Below are the code and all the weights of a small trained network. Each question names an input and a class and asks about switching units off, where a switched-off unit gives its printed mean instead of its output.

import numpy as np


def w(rows, s, z=0):
    codes = np.array(rows[::2]) - 128.0
    scale = np.full(codes.shape[1], s)
    scale[-1] = z or s
    return codes * scale


def norm(h):
    return h / np.sqrt((h * h).mean(-1, keepdims=True) + 1e-5)


def f(y):
    return np.maximum(y, 0)


def log_softmax(a):
    a = a - a.max(-1, keepdims=True)
    return a - np.log(np.exp(a).sum(-1, keepdims=True))


def net(x, mask):
    res = np.array(x, float).reshape(1, 7) / 4 @ E
    u = 0
    for l in range(2):
        y = f(norm(res) @ A[l][:, :-1].T + A[l][:, -1])
        res = res + np.where(mask[u : u + 12], y, B[l][:, -1]) @ B[l][:, :-1]
        u += 12
    return log_softmax(norm(res)[-1] @ U[:, :-1].T + U[:, -1])


A, B = {}, {}
E = w([
[253,144,132,91,49,120,96,101,185],'x0',
[85,162,78,142,139,232,149,102,150],'x1',
[135,94,119,94,183,95,62,6,114],'x2',
[98,154,200,46,114,170,194,180,203],'x3',
[99,41,255,150,191,218,117,182,24],'x4',
[209,166,167,199,181,160,127,35,161],'x5',
[71,219,185,77,113,118,123,148,55],'x6',
],0.002)
A[0] = w([
[120,79,214,22,108,141,137,158,131,91],'0.n0',
[150,89,86,84,71,47,96,144,124,104],'0.n1',
[28,99,110,152,214,163,73,111,42,6],'0.n2',
[187,13,174,161,192,135,76,84,93,108],'0.n3',
[151,137,72,105,139,133,67,2,196,81],'0.n4',
[158,85,164,66,96,179,144,174,202,17],'0.n5',
[115,167,170,195,220,252,166,85,121,96],'0.n6',
[33,101,145,127,162,152,92,116,55,95],'0.n7',
[122,132,35,216,138,141,129,124,141,169],'0.n8',
[200,59,170,176,182,134,68,105,104,132],'0.n9',
[108,82,31,200,144,114,118,132,128,142],'0.n10',
[154,112,146,49,82,209,98,154,154,141],'0.n11',
],0.0039,0.0022)
B[0] = w([
[121,171,79,195,138,149,75,177,142,206],'0.n0',
[153,204,154,129,156,180,165,150,153,216],'0.n1',
[76,106,175,69,41,211,111,165,113,237],'0.n2',
[101,101,9,134,193,77,65,106,117,252],'0.n3',
[183,72,89,115,155,43,145,46,85,239],'0.n4',
[60,186,191,155,52,186,114,209,124,174],'0.n5',
[192,220,204,241,75,207,225,213,254,253],'0.n6',
[72,89,127,61,111,145,66,151,106,234],'0.n7',
[124,138,160,174,134,199,122,195,169,235],'0.n8',
[88,122,53,109,154,99,66,130,102,237],'0.n9',
[143,125,183,197,145,185,158,176,159,228],'0.n10',
[109,159,204,150,78,179,157,155,170,199],'0.n11',
],0.0041,0.0028)
A[1] = w([
[66,124,112,136,158,148,107,131,18,81],'1.n0',
[48,109,107,103,145,179,102,113,63,1],'1.n1',
[137,139,208,114,169,128,73,77,62,64],'1.n2',
[61,69,129,122,113,110,103,178,105,41],'1.n3',
[174,124,76,223,105,93,91,115,93,70],'1.n4',
[60,25,131,115,134,245,118,116,151,41],'1.n5',
[138,237,131,104,49,89,85,125,48,173],'1.n6',
[147,112,18,157,208,123,161,89,169,56],'1.n7',
[163,148,185,165,144,157,170,194,75,132],'1.n8',
[220,179,124,136,95,132,80,122,197,182],'1.n9',
[170,149,170,34,91,71,205,33,98,14],'1.n10',
[54,156,171,3,115,133,178,223,106,134],'1.n11',
],0.0043,0.0018)
B[1] = w([
[85,123,104,62,143,112,90,174,62,196],'1.n0',
[105,125,116,40,141,59,71,166,68,184],'1.n1',
[73,163,134,132,116,184,138,182,152,149],'1.n2',
[141,105,70,84,189,81,67,78,77,188],'1.n3',
[110,93,109,110,181,157,131,160,158,188],'1.n4',
[130,187,175,66,86,97,117,119,103,219],'1.n5',
[106,186,253,126,65,148,181,138,101,215],'1.n6',
[187,65,124,161,169,97,158,53,160,196],'1.n7',
[121,159,106,144,93,94,169,98,162,218],'1.n8',
[88,96,148,91,155,135,92,129,89,246],'1.n9',
[182,170,194,65,65,48,201,49,9,163],'1.n10',
[141,87,43,179,171,111,115,111,149,252],'1.n11',
],0.0056,0.0037)
U = w([
[19,98,63,10,158,80,4,202,3,124],'0',
[213,177,238,23,39,24,241,14,28,5],'1',
[236,11,5,200,234,88,133,41,205,186],'2',
[74,213,215,202,28,253,197,245,245,189],'3',
],0.007,0.0021)

Each question gives the input, the list of numbers given to net, and the class t.
The units are the neurons (one row each of A and B). Each row of codes is followed by its name. A weight is (code - 128) times the scale printed after its matrix; where a second scale follows, it is the last column's (A, B and U).
mask holds one flag per neuron, layer by layer. A switched-off neuron (its flag False) gives its mean, the last column of its row in B, instead of its output. The means were averaged over made-up inputs and are rounded, as every weight is.
A unit's drop is (log p(t) with every unit on - log p(t) with that unit switched off) / (log p(t) with every unit on - log p(t) with every unit switched off).
The circuit of an input: a set's keep is (log p(t) with only the set's units on - log p(t) with every unit switched off) / (log p(t) with every unit on - log p(t) with every unit switched off). Starting from the 12 units with the biggest drops (on a tie, the unit counted first), units are removed one at a time, each time the one whose removal leaves the highest keep (on an exact tie, the one counted first), for as long as the keep stays at least 0.8.
circuit, biggest first: the units of the circuit, biggest drop first
unit that matters most: the unit with the biggest drop
top k neurons: the k neurons with the biggest drops, biggest first
k most important neurons of layer l: the k neurons of layer l with the biggest drops, biggest first
drop when u is switched off: that unit's drop, to one decimal
input [1,8,2,0,6,-1,8], class 3: circuit, biggest first	0.n6
input [6,6,2,-2,-2,-3,0], class 1: top 3 neurons	0.n4, 1.n10, 0.n3
input [0,-4,-5,1,7,6,-8], class 2: 2 most important neurons of layer 1	1.n6, 1.n7
input [-3,-6,6,2,0,-7,-6], class 2: 4 most important neurons of layer 1	1.n7, 1.n6, 1.n9, 1.n3
input [-6,-4,5,1,-2,0,-5], class 2: 3 most important neurons of layer 1	1.n7, 1.n9, 1.n6
input [4,-7,-5,-3,-3,-2,2], class 1: circuit, biggest first	0.n8, 0.n0, 0.n3
input [-1,4,-7,2,3,-8,-2], class 0: top 2 neurons	0.n6, 1.n3
input [5,5,-3,-5,-4,4,5], class 1: 3 most important neurons of layer 0	0.n3, 0.n4, 0.n0
input [5,-4,-6,-8,4,-7,-8], class 2: top 2 neurons	0.n2, 0.n7
input [1,6,3,4,-5,-3,-4], class 2: top 2 neurons	0.n4, 0.n2
input [-2,-5,3,-5,-5,-5,5], class 1: top 2 neurons	1.n6, 0.n6
input [4,6,5,4,5,-4,-5], class 3: top 2 neurons	0.n11, 0.n6
input [6,-2,0,2,-4,2,-5], class 1: top 2 neurons	1.n10, 0.n3
input [-5,-7,6,-7,-6,-3,1], class 2: unit that matters most	1.n7
input [-3,-6,8,-1,-5,-1,0], class 2: 3 most important neurons of layer 1	1.n7, 1.n5, 1.n6
input [4,-8,-4,-2,-3,-7,-7], class 3: 3 most important neurons of layer 0	0.n1, 0.n3, 0.n4
input [-8,7,-2,-1,-5,-2,2], class 3: drop when 0.n8 is switched off	0.2
input [-3,-7,1,7,7,7,7], class 3: drop when 0.n6 is switched off	2.3
